Below is a small trained network, with its code and all its weights. Each question gives an input and a target symbol and asks what happens when units are switched off, that is, made to give their printed mean instead of their output.

import numpy as np


def w(rows, s, z=0):
    codes = np.array(rows[::2]) - 128.0
    scale = np.full(codes.shape[1], s)
    scale[-1] = z or s
    return codes * scale


def f(y):
    return np.maximum(y, 0)


def softmax(a):
    e = np.exp(a - a.max(-1, keepdims=True))
    return e / e.sum(-1, keepdims=True)


def log_softmax(a):
    a = a - a.max(-1, keepdims=True)
    return a - np.log(np.exp(a).sum(-1, keepdims=True))


def net(x, mask):
    ids = ['ΔΘΣΦΨαεζηξτω'.index(c) for c in x.split()]
    T = len(ids)
    res = E[ids] + P[:T]
    r = res
    for j in range(2):
        rows = slice(4 * j, 4 * j + 4)
        q, k, v = (r @ M[0][rows].T for M in (Q, K, V))
        z = softmax(np.where(np.tri(T) > 0, q @ k.T / 4**0.5, -1e9)) @ v
        o = O[0][rows]
        res = res + np.where(mask[j], z, o[:, -1]) @ o[:, :-1]
    y = f(res @ A[0][:, :-1].T + A[0][:, -1])
    res = res + np.where(mask[2:14], y, B[0][:, -1]) @ B[0][:, :-1]
    return log_softmax(res[-1] @ U[:, :-1].T + U[:, -1])


Q, K, V, O, A, B = {}, {}, {}, {}, {}, {}
E = w([
[122,187,177,139,173,92,125,183,143,159,196],'Δ',
[119,148,157,112,106,148,149,167,37,99,117],'Θ',
[137,90,192,127,152,206,102,170,120,127,95],'Σ',
[156,97,94,76,169,180,120,140,167,145,143],'Φ',
[149,191,201,133,107,109,172,195,184,117,158],'Ψ',
[200,166,168,180,103,115,146,138,131,102,105],'α',
[93,156,92,86,110,173,120,143,141,132,138],'ε',
[133,78,170,125,131,183,136,138,54,139,150],'ζ',
[105,140,146,140,162,180,116,178,115,84,80],'η',
[101,142,164,175,138,45,195,120,135,112,147],'ξ',
[78,110,136,169,139,171,131,123,69,118,129],'τ',
[154,159,94,177,208,140,178,152,121,106,252],'ω',
],0.02)
P = w([
[85,124,138,195,91,150,81,199,179,41,158],'0',
[101,84,102,219,143,135,126,201,165,151,135],'1',
[117,177,225,102,167,151,60,95,174,27,140],'2',
[104,120,142,168,167,195,196,143,150,195,109],'3',
[137,215,243,77,190,203,111,30,136,72,124],'4',
[113,169,148,170,190,255,247,85,129,230,74],'5',
[123,254,205,85,148,182,157,41,130,117,125],'6',
],0.009)
Q[0] = w([
[46,173,197,90,205,188,116,118,165,123,158],'head 1',
[106,162,194,205,160,166,244,200,185,136,144],'head 1',
[121,145,212,162,145,146,156,82,160,16,126],'head 1',
[84,63,46,62,108,209,79,112,65,101,29],'head 1',
[104,90,56,128,125,166,110,142,103,207,57],'head 2',
[115,161,80,124,139,127,124,122,120,114,62],'head 2',
[113,93,81,179,117,96,157,229,108,186,126],'head 2',
[161,84,97,174,98,56,64,120,182,42,167],'head 2',
],0.011)
K[0] = w([
[113,181,141,102,187,165,176,103,115,208,102],'head 1',
[157,197,103,32,125,130,135,2,167,138,128],'head 1',
[164,163,79,134,103,137,191,87,153,186,73],'head 1',
[161,160,236,228,172,143,158,165,78,83,132],'head 1',
[136,128,187,89,138,153,81,57,76,76,147],'head 2',
[182,95,169,122,110,140,114,121,112,155,140],'head 2',
[153,139,146,131,89,110,33,82,186,32,205],'head 2',
[117,72,83,169,64,96,72,213,115,113,142],'head 2',
],0.012)
V[0] = w([
[1,142,197,172,91,136,47,141,79,178,91],'head 1',
[229,65,198,182,142,123,182,144,115,72,51],'head 1',
[170,114,178,94,53,122,202,154,221,127,216],'head 1',
[122,201,181,176,139,42,179,92,50,173,176],'head 1',
[152,238,109,87,75,126,121,173,40,90,154],'head 2',
[44,204,24,148,119,102,148,122,199,50,82],'head 2',
[90,55,91,134,97,112,138,107,124,158,190],'head 2',
[130,140,132,135,102,173,99,166,224,165,107],'head 2',
],0.0083)
O[0] = w([
[117,97,171,12,113,43,53,80,120,238,97,162],'head 1',
[150,14,65,189,45,182,131,84,240,106,122,141],'head 1',
[131,122,255,129,133,186,213,148,160,81,139,253],'head 1',
[112,62,109,51,179,66,123,172,190,96,96,207],'head 1',
[165,185,172,35,167,84,81,106,120,14,161,105],'head 2',
[137,179,67,101,230,211,154,2,184,136,101,207],'head 2',
[98,142,71,80,118,114,212,189,70,138,85,51],'head 2',
[110,178,187,145,134,143,165,120,179,178,183,183],'head 2',
],0.0081,0.0052)
A[0] = w([
[185,155,110,90,95,67,137,232,182,154,69,119],'neuron 1',
[163,151,176,191,63,25,121,176,176,201,88,209],'neuron 2',
[135,98,185,92,113,141,159,109,187,158,76,253],'neuron 3',
[28,113,113,63,155,175,86,194,119,130,135,195],'neuron 4',
[211,175,152,149,173,210,106,127,71,177,108,183],'neuron 5',
[201,64,84,56,124,141,1,68,44,146,85,133],'neuron 6',
[158,168,159,138,120,140,165,135,103,108,11,208],'neuron 7',
[140,160,166,171,120,24,130,131,151,83,194,31],'neuron 8',
[131,46,88,88,80,165,106,194,72,193,44,191],'neuron 9',
[192,127,145,156,41,137,55,63,127,179,99,7],'neuron 10',
[190,49,111,139,55,143,42,148,153,61,82,197],'neuron 11',
[144,194,93,183,38,208,121,115,121,146,188,160],'neuron 12',
],0.0076,0.0022)
B[0] = w([
[159,143,172,183,106,171,102,75,181,141,155,153],'neuron 1',
[85,132,104,61,140,167,121,94,95,119,157,177],'neuron 2',
[116,147,102,136,121,145,78,89,101,129,77,246],'neuron 3',
[166,82,172,132,126,83,163,159,94,155,119,184],'neuron 4',
[101,152,73,82,72,105,168,135,137,126,117,222],'neuron 5',
[140,238,95,158,150,132,119,254,214,87,105,150],'neuron 6',
[154,130,106,118,162,131,143,139,148,127,191,180],'neuron 7',
[111,109,78,129,130,124,147,126,114,135,56,198],'neuron 8',
[2,123,150,131,30,102,131,132,181,144,117,154],'neuron 9',
[74,110,123,121,215,156,94,176,67,119,156,153],'neuron 10',
[210,134,92,88,95,51,130,72,107,101,181,175],'neuron 11',
[173,65,143,181,149,75,130,132,71,122,72,210],'neuron 12',
],0.0094,0.012)
U = w([
[184,82,238,117,155,64,136,159,141,197,128,152],'Δ',
[172,140,128,113,100,83,133,164,143,120,116,49],'Θ',
[106,90,131,130,108,144,115,114,94,149,155,154],'Σ',
[174,128,152,185,61,105,169,152,113,161,65,129],'Φ',
[120,166,201,167,65,214,128,112,165,117,150,115],'Ψ',
[200,115,125,143,81,120,130,71,144,143,178,235],'α',
[126,174,97,64,99,143,167,82,93,160,142,223],'ε',
[115,116,145,123,45,106,164,138,158,136,173,117],'ζ',
[147,151,107,160,156,173,73,126,105,149,81,115],'η',
[103,45,78,59,106,93,191,112,149,124,1,95],'ξ',
[111,146,128,143,74,122,141,178,166,150,86,4],'τ',
[125,75,113,93,141,158,194,181,134,103,204,118],'ω',
],0.0055,0.0024)

Each question gives the input, a string of symbols that net reads in full, and the target symbol t.
The units are the heads (4 rows each of Q, K, V and O) and the neurons (one row each of A and B). Each row of codes is followed by its name. A weight is (code - 128) times the scale printed after its matrix; where a second scale follows, it is the last column's (O, A, B and U).
mask holds one flag per unit, heads first, then neurons. A switched-off unit (its flag False) gives its mean, the last column of its rows in O or B, instead of its output. The means were averaged over made-up inputs and are rounded, as every weight is.
A unit's drop is (log p(t) with every unit on - log p(t) with that unit switched off) / (log p(t) with every unit on - log p(t) with every unit switched off).
The circuit of an input: a set's keep is (log p(t) with only the set's units on - log p(t) with every unit switched off) / (log p(t) with every unit on - log p(t) with every unit switched off). Starting from the 12 units with the biggest drops (on a tie, the unit counted first), units are removed one at a time, each time the one whose removal leaves the highest keep (on an exact tie, the one counted first), for as long as the keep stays at least 0.8.
units of the circuit, in order: the units of the circuit, biggest drop first
most important unit: the unit with the biggest drop
k most important neurons: the k neurons with the biggest drops, biggest first
which heads matter: for each layer, one digit per head in row order, 1 if its drop is at least 0.15 and else 0, layers parted by /
input ξ η ξ Σ ε Ψ ε, target Ψ: units of the circuit, in order -> head 1; head 2
input Δ ε ξ ξ ζ ε, target ζ: most important unit -> head 2
input Ψ Ψ ε ξ ω, target ε: units of the circuit, in order -> head 1; neuron 5
input η Φ Ψ Ψ ε η ε, target η: units of the circuit, in order -> head 1; neuron 10; head 2; neuron 6
input ξ ξ ζ τ Φ, target τ: 2 most important neurons -> neuron 6; neuron 9
input Θ η Φ Δ ε, target Δ: units of the circuit, in order -> head 1; neuron 4; head 2
input Ψ ε Ψ Δ η, target Δ: units of the circuit, in order -> head 1; head 2; neuron 4
input ξ Φ Φ ω ζ τ η, target τ: units of the circuit, in order -> head 1; neuron 6; neuron 9; head 2
input ξ Ψ ξ η η, target η: units of the circuit, in order -> head 1; neuron 10; neuron 6
input ξ ξ ε Ψ Δ ζ, target Δ: units of the circuit, in order -> head 1; head 2
input ε Δ α Ψ α, target ε: 2 most important neurons -> neuron 5; neuron 2
input Σ ω ε Ψ Ψ, target ε: units of the circuit, in order -> head 1; neuron 5
input ε ξ α ε, target α: units of the circuit, in order -> head 1; head 2; neuron 11
input ε ξ ε Φ ξ ζ Δ, target Φ: which heads matter -> 10
input ε ξ ξ ζ, target ξ: units of the circuit, in order -> head 1
input α ε ε ζ ε, target ζ: which heads matter -> 01
input ζ Ψ ξ η ε ω η, target ω: which heads matter -> 10
input ξ Φ ε, target Φ: which heads matter -> 11
input Θ Φ Ψ Δ Ψ Ψ, target Φ: which heads matter -> 10
input Φ Θ ξ η α ζ, target α: which heads matter -> 11
input ω ξ ξ Φ ξ, target Φ: which heads matter -> 10
input Δ α α ζ ε ζ Φ, target ζ: most important unit -> head 2
input Σ ξ Σ, target ξ: units of the circuit, in order -> head 2; head 1
input ε ε ξ Δ Σ Θ, target Σ: units of the circuit, in order -> head 2; head 1; neuron 10; neuron 2
input ε τ Σ ε Ψ ζ, target Ψ: units of the circuit, in order -> head 1; head 2; neuron 12
input Ψ τ ξ ξ ξ Ψ, target Ψ: 2 most important neurons -> neuron 1; neuron 12
input ξ ε Φ ξ ξ, target Φ: 2 most important neurons -> neuron 12; neuron 2
input ξ ξ Ψ Φ ξ Θ ζ, target Θ: 2 most important neurons -> neuron 6; neuron 11
